Here is a tiny trained network, its code and every weight. The questions are about switching its units off for an input and a target symbol, where a switched-off unit gives its printed mean instead of its output.

import numpy as np


def w(rows, s, z=0):
    codes = np.array(rows[::2]) - 128.0
    scale = np.full(codes.shape[1], s)
    scale[-1] = z or s
    return codes * scale


def norm(h):
    return h / np.sqrt((h * h).mean(-1, keepdims=True) + 1e-5)


def f(y):
    return np.maximum(y, 0)


def softmax(a):
    e = np.exp(a - a.max(-1, keepdims=True))
    return e / e.sum(-1, keepdims=True)


def log_softmax(a):
    a = a - a.max(-1, keepdims=True)
    return a - np.log(np.exp(a).sum(-1, keepdims=True))


def net(x, mask):
    ids = ['γδηθλμστφω'.index(c) for c in x.split()]
    T = len(ids)
    res = E[ids] + P[:T]
    u = 0
    for l in range(2):
        r = norm(res)
        for j in range(2):
            rows = slice(4 * j, 4 * j + 4)
            q, k, v = (r @ M[l][rows].T for M in (Q, K, V))
            z = softmax(np.where(np.tri(T) > 0, q @ k.T / 4**0.5, -1e9)) @ v
            o = O[l][rows]
            res = res + np.where(mask[u + j], z, o[:, -1]) @ o[:, :-1]
        u += 2
        y = f(norm(res) @ A[l][:, :-1].T + A[l][:, -1])
        res = res + np.where(mask[u : u + 8], y, B[l][:, -1]) @ B[l][:, :-1]
        u += 8
    return log_softmax(norm(res)[-1] @ U[:, :-1].T + U[:, -1])


Q, K, V, O, A, B = {}, {}, {}, {}, {}, {}
E = w([
[131,144,125],'γ',
[133,129,125],'δ',
[132,145,126],'η',
[131,136,127],'θ',
[133,132,126],'λ',
[131,139,127],'μ',
[8,133,173],'σ',
[132,135,127],'τ',
[133,117,125],'φ',
[134,119,124],'ω',
],0.016)
P = w([
[161,121,206],'0',
[221,129,95],'1',
[122,119,28],'2',
[78,104,23],'3',
[19,103,211],'4',
[146,118,243],'5',
[217,126,158],'6',
[191,129,37],'7',
[37,109,55],'8',
[4,110,153],'9',
[96,108,255],'10',
[251,119,148],'11',
[255,137,93],'12',
[54,124,7],'13',
],0.0042)
Q[0] = w([
[239,131,72],'0.h1',
[159,141,5],'0.h1',
[35,116,52],'0.h1',
[112,138,2],'0.h1',
[97,126,144],'0.h2',
[99,140,136],'0.h2',
[133,122,140],'0.h2',
[140,118,128],'0.h2',
],0.02)
K[0] = w([
[2,118,121],'0.h1',
[51,111,194],'0.h1',
[167,133,236],'0.h1',
[95,117,214],'0.h1',
[172,129,113],'0.h2',
[147,120,110],'0.h2',
[128,150,128],'0.h2',
[126,134,144],'0.h2',
],0.019)
V[0] = w([
[169,21,140],'0.h1',
[156,45,128],'0.h1',
[106,1,139],'0.h1',
[132,228,110],'0.h1',
[104,117,134],'0.h2',
[93,145,107],'0.h2',
[97,126,181],'0.h2',
[119,143,58],'0.h2',
],0.0073)
O[0] = w([
[211,83,196,219],'0.h1',
[193,83,173,164],'0.h1',
[143,54,254,13],'0.h1',
[100,165,33,155],'0.h1',
[109,121,152,47],'0.h2',
[133,135,180,2],'0.h2',
[66,140,132,75],'0.h2',
[188,120,179,40],'0.h2',
],0.0063,0.00074)
A[0] = w([
[1,199,245,253],'0.n1',
[139,25,151,200],'0.n2',
[91,173,90,231],'0.n3',
[116,192,204,217],'0.n4',
[171,165,42,101],'0.n5',
[85,150,46,200],'0.n6',
[7,109,185,99],'0.n7',
[156,209,149,174],'0.n8',
],0.0041,0.0031)
B[0] = w([
[144,2,97,197],'0.n1',
[167,122,84,199],'0.n2',
[148,51,118,243],'0.n3',
[152,106,102,189],'0.n4',
[129,78,87,206],'0.n5',
[156,58,104,252],'0.n6',
[100,16,164,137],'0.n7',
[126,76,108,188],'0.n8',
],0.0055,0.0037)
Q[1] = w([
[108,169,161],'1.h1',
[117,179,128],'1.h1',
[116,143,142],'1.h1',
[148,62,113],'1.h1',
[107,200,155],'1.h2',
[142,3,85],'1.h2',
[150,57,108],'1.h2',
[122,207,156],'1.h2',
],0.018)
K[1] = w([
[215,180,181],'1.h1',
[217,163,111],'1.h1',
[161,132,147],'1.h1',
[2,71,124],'1.h1',
[221,214,71],'1.h2',
[29,70,180],'1.h2',
[37,61,179],'1.h2',
[218,180,78],'1.h2',
],0.0088)
V[1] = w([
[166,164,133],'1.h1',
[68,105,140],'1.h1',
[104,145,167],'1.h1',
[185,166,109],'1.h1',
[33,93,167],'1.h2',
[63,94,158],'1.h2',
[2,100,160],'1.h2',
[202,157,98],'1.h2',
],0.0072)
O[1] = w([
[114,164,140,37],'1.h1',
[120,76,111,147],'1.h1',
[98,127,123,2],'1.h1',
[131,190,131,85],'1.h1',
[111,43,117,165],'1.h2',
[121,78,116,180],'1.h2',
[97,1,128,138],'1.h2',
[141,188,136,94],'1.h2',
],0.0074,0.003)
A[1] = w([
[75,148,84,185],'1.n1',
[122,108,249,148],'1.n2',
[173,81,152,80],'1.n3',
[161,153,111,140],'1.n4',
[57,149,83,253],'1.n5',
[128,136,78,142],'1.n6',
[161,114,157,186],'1.n7',
[66,156,100,147],'1.n8',
],0.012,0.0033)
B[1] = w([
[48,188,202,184],'1.n1',
[65,2,170,185],'1.n2',
[145,203,126,254],'1.n3',
[94,75,126,223],'1.n4',
[43,154,197,209],'1.n5',
[131,85,146,240],'1.n6',
[90,191,140,233],'1.n7',
[148,237,103,150],'1.n8',
],0.0081,0.0039)
U = w([
[171,102,254,119],'γ',
[74,180,119,116],'δ',
[106,84,93,63],'η',
[82,169,127,115],'θ',
[226,93,35,154],'λ',
[158,93,204,88],'μ',
[59,143,125,146],'σ',
[72,74,116,77],'τ',
[127,60,139,38],'φ',
[192,209,148,254],'ω',
],0.01,0.0039)

Each question gives the input, a string of symbols that net reads in full, and the target symbol t.
The units are the heads (4 rows each of Q, K, V and O) and the neurons (one row each of A and B). Each row of codes is followed by its name. A weight is (code - 128) times the scale printed after its matrix; where a second scale follows, it is the last column's (O, A, B and U).
mask holds one flag per unit, layer by layer, with each layer's heads first. A switched-off unit (its flag False) gives its mean, the last column of its rows in O or B, instead of its output. The means were averaged over made-up inputs and are rounded, as every weight is.
A unit's drop is (log p(t) with every unit on - log p(t) with that unit switched off) / (log p(t) with every unit on - log p(t) with every unit switched off).
The circuit of an input: a set's keep is (log p(t) with only the set's units on - log p(t) with every unit switched off) / (log p(t) with every unit on - log p(t) with every unit switched off). Starting from the 12 units with the biggest drops (on a tie, the unit counted first), units are removed one at a time, each time the one whose removal leaves the highest keep (on an exact tie, the one counted first), for as long as the keep stays at least 0.8.
units of the circuit, in order: the units of the circuit, biggest drop first
top k neurons in layer l: the k neurons of layer l with the biggest drops, biggest first
which heads matter: for each layer, one digit per head in row order, 1 if its drop is at least 0.15 and else 0, layers parted by /
drop of u: that unit's drop, to one decimal
input τ λ φ λ ω λ λ λ λ, target λ: which heads matter => 11 / 00
input τ λ θ ω ω, target λ: which heads matter => 11 / 00
input λ ω λ ω δ, target γ: units of the circuit, in order => (0.h1, 1.n3)
input δ λ δ μ ω λ τ λ, target γ: units of the circuit, in order => (0.h1)
input η λ φ δ λ η ω, target ω: which heads matter => 10 / 00
input λ δ μ, target λ: which heads matter => 11 / 00
input φ λ δ λ η φ, target ω: which heads matter => 10 / 00
input δ τ ω τ, target ω: which heads matter => 10 / 00
input δ δ λ ω μ θ μ ω τ η δ μ λ μ, target ω: which heads matter => 11 / 00
input δ λ λ λ μ η η, target λ: which heads matter => 00 / 00
input θ λ φ μ δ γ μ η, target ω: which heads matter => 10 / 00
input τ ω λ γ δ η δ δ δ λ μ γ, target ω: which heads matter => 10 / 01
input δ δ λ δ η, target ω: which heads matter => 11 / 00
input λ γ φ, target λ: which heads matter => 11 / 00
input γ η δ λ δ ω λ μ ω, target γ: which heads matter => 10 / 00
input δ λ δ λ λ λ ω η δ, target λ: top 2 neurons in layer 1 => (1.n2, 1.n5)
input η λ τ μ λ λ γ λ λ, target λ: top 3 neurons in layer 1 => (1.n5, 1.n2, 1.n4)
input μ δ ω δ ω, target ω: drop of 0.n2 => 0.1
input λ ω δ, target λ: drop of 0.h2 => 1.2
input ω λ ω γ, target γ: drop of 0.h1 => 1.0
input λ ω ω θ, target λ: drop of 0.n4 => 0.0
input ω λ ω ω λ λ μ, target γ: top neuron in layer 0 => (0.n2)
